[112 151 102 101 126]
102
[116 115 106 109]
106
[126 151 134 123 125 149 137]
134
[119 156 132 104 152]
132
[105 141 118 109 125]
118
[150 110 154 140 109 128 119]
154
[103 114 102 114 129 118]
102
---
[[136 130 130 114 147 153]
 [144 130 127 117 138 157]
 [123 123 131 114 153 133]] result: 130

[[127 111 154 107 138]
 [142 130 115 147 103]] result: 130

[[130 122 121 115 122 112 133]
 [126 135 130 135 144 141 121]
 [129 135 129 137 150 137 126]] result: 135

[[129 121 124 146 125 131]
 [145 126 102 105 109 127]
 [109 128 130 129 105 116]] result: 126

[[147 131 140 106 131 129]
 [128 155 123 120 128 137]] result: 155

[[129 137 138 102]
 [151 121 143 158]
 [137 138 102 108]] result: 121
---
[[133 133 137 135 134 136]
 [126 126 127 149 126 126]
 [120 116 115 141 115 115]]
126

[[116 155 152 136 151]
 [143 135  99 112 122]
 [125 155 147 131 150]]
122

[[127 149 118 107]
 [133 134 139 142]
 [138 129 148 128]]
142

[[132 132 113 119 120]
 [123 119 132 117 110]
 [127 131 129 119 103]]
110

[[144 134 108 105]
 [140 126 132 153]
 [142 125 133 123]]
153

[[116 122 117 132 125 117 135]
 [126 110 127 103 129 121 145]
 [135 131 139 124 128 137 127]]
145
---
[105 132 114 109 131]
132, 105

[143 129 157 117]
157, 117

[144 155 116 135]
155, 116

[[137 123 133 158]
 [131 128 145 155]]
158, 123

[126 150  99 121 105 128]
150, 99

[[105 122 118 133 117 133]
 [103 130 118 123 149 131]
 [105 120 118 135 109 134]]
149, 103

[[142 119 139 141 128 105 139]
 [126 135 128 123 133 140 103]]
142, 103

[[110 142 124 105]
 [138 156 143 154]]
156, 105
---
[148 153 146 142] | 146
[151 137 115 124 134 122] | 115
[114 102 118 157] | 118
[105 111 117 146] | 117
[153 152 124 144 127] | 124
[130 150 112 111 136 136] | 112
[125 144 106 119] | 106
[122 148 127 103 132] | 127
[136 120 154  99] | 154
[123 128  99 153 143 129] | 99
---
[[142 119 141 114 126]
 [150 115 104 111 133]
 [139 136 136 134 127]] → 136

[[132 136 125 143]
 [103 104 141 122]
 [113 131 129 138]] → 129

[[122 133 123 132 124]
 [144 126 144 156 143]
 [131 134 131 134 133]] → 131

[[141 122 133 130 128]
 [136 131 121 138 119]
 [158 124 130 128 119]] → 130

[[133 152 133 128 128 135]
 [126 131 119 116 127 126]
 [122 134 135 113 104 124]] → 135

[[111 138 113 111 141]
 [156 112 157 150 120]
 [151 135 151 150 138]] → 151

[[122 147 129 146 128 142 133]
 [137 104 127 112 126 104 109]
 [121 148 131 140 131 146 138]] → 131

[[111 131 118 117 140]
 [114 140 113 112 131]
 [125 131 125 125 150]] → 125

[[150 122 114 120 122]
 [132 142 137 148 134]
 [129 121 150 129 122]] → 150
---
[[144 116 127 119 139 131]
 [124 104 131 126 129 128]
 [148 140 131 132 125 134]]
129

[[149 126 155 106 104 136]
 [125 119 156 101  99 118]]
104

[[134 135 141 136]
 [132 122 149 110]]
141

[[128 132 147 150 128 151]
 [129 130 144 150 129 150]
 [128 128 129 136 128 149]]
129

[[104 126 137 117 139]
 [122 141 156 120 141]]
117

[[130 134 134 132 128 134 133]
 [150 138 124 148 129 154 118]
 [146 142 116 139 122 143 130]]
154

[[146 102 141 123]
 [152 153 111 140]
 [117 140 123 130]]
111

[[120 134 110 138 130 136 131]
 [133 110 151 107 110 119 129]
 [114 134 129 128 125 115 151]]
119

[[124 124 109 147 107]
 [105 153 106 158 156]]
147
---
[ 98 115 108 112 133 121] gives 133
[109 154 112 132 115] gives 132
[139 125 141 106 151 102 103] gives 102
[143 144 126 115 107 104 147] gives 104
[127 135 141 155 137 136] gives 137
[107 125 155 151 132 155] gives 132
[134 104 138 107 139 117] gives 139
[153 132 136 145 110] gives 145
---
[119 101 112 113 153 114] ⇒ 119
[116 109 111 102] ⇒ 116
[152 156 121 140 115 134 143] ⇒ 152
[142 112 129 127 107 131 108] ⇒ 142
[122 126 127 128 129 156 127] ⇒ 122
[146 148 141 137 119 149 118] ⇒ 146
[129 125 154 142 133 156 143] ⇒ 129
---
[132 132 149 121 148 129 144] result: 144
[157 132 130 101 114 116] result: 130
[128 104 136 134] result: 128
[123 149 146 128] result: 128
[132 121 135 137 103 102] result: 132
[155 146 101 125 128] result: 128
[112 142 138 150 118 128] result: 138
---
[131 134 141 152 143 116] | 152

[[114 157 124 132 140 142 127]
 [150 140 133 114 134 110 128]] | 132

[[131 137 133 131]
 [112 154 139 144]] | 131

[135 104 130 132] | 132

[127 115 122 101 126] | 101

[[148 112 127 146]
 [128 106 104 104]
 [150 109 143 143]] | 146

[[105 107 137  99 150]
 [133 153 151 149 106]] | 99

[[126 133 119 147 107]
 [137 130 146 138 152]] | 147
---
Input: [152 124 101 122 148]
Output: 148

Input:
[[149 123 149 122]
 [144 126 142 123]
 [131 132 121 117]]
Output: 122

Input: [142 107 125 134 110 138 127]
Output: 127

Input:
[[130 132 115 124 139 125 109]
 [131 131 133 129 117 128 123]
 [116 131 127 142 154 127 134]]
Output: 109

Input:
[[153 141 126 113 102  98]
 [124 111 101  98 103 113]
 [128 142 153 157 155 146]]
Output: 98

Input:
[[114 102 134 133]
 [128 132 124 127]]
Output: 133
---
Q: ((145, 121, 104, 135, 123), (139, 115, 139, 114, 115))
A: 123
Q: ((131, 127, 125, 127, 116, 123, 156), (129, 126, 133, 117, 131, 123, 118), (129, 128, 125, 119, 116, 124, 135))
A: 118
Q: ((119, 112, 121, 118, 118), (140, 125, 129, 143, 133), (107, 122, 114, 104, 110))
A: 133
Q: ((132, 149, 113, 124, 115), (139, 122, 120, 128, 106))
A: 115
Q: ((126, 110, 126, 115), (130, 125, 129, 128), (157, 105, 145, 144))
A: 128
Q: ((128, 128, 127, 106, 129, 126), (141, 129, 143, 133, 138, 142))
A: 126
---
[122, 135, 127, 116, 124, 103, 103] | 116
[127, 105, 105, 132, 112, 154] | 132
[153, 139, 158, 131] | 131
[[125, 121, 98, 123, 121, 132, 114], [140, 127, 113, 128, 107, 135, 134], [152, 125, 121, 128, 102, 141, 155]] | 123
[[122, 141, 119, 144, 144, 140, 118], [125, 129, 110, 128, 128, 151, 110], [130, 121, 111, 117, 118, 152, 110]] | 144
[[104, 139, 123, 109, 137, 125, 145], [131, 131, 116, 127, 130, 132, 139], [128, 126, 123, 129, 139, 120, 124]] | 109
[132, 125, 125, 151, 131, 144, 132] | 151
[140, 111, 128, 118, 124, 112, 101] | 118
[[107, 139, 137, 116, 108, 121, 122], [148, 135, 116, 123, 146, 125, 118], [114, 138, 134, 118, 114, 122, 122]] | 116
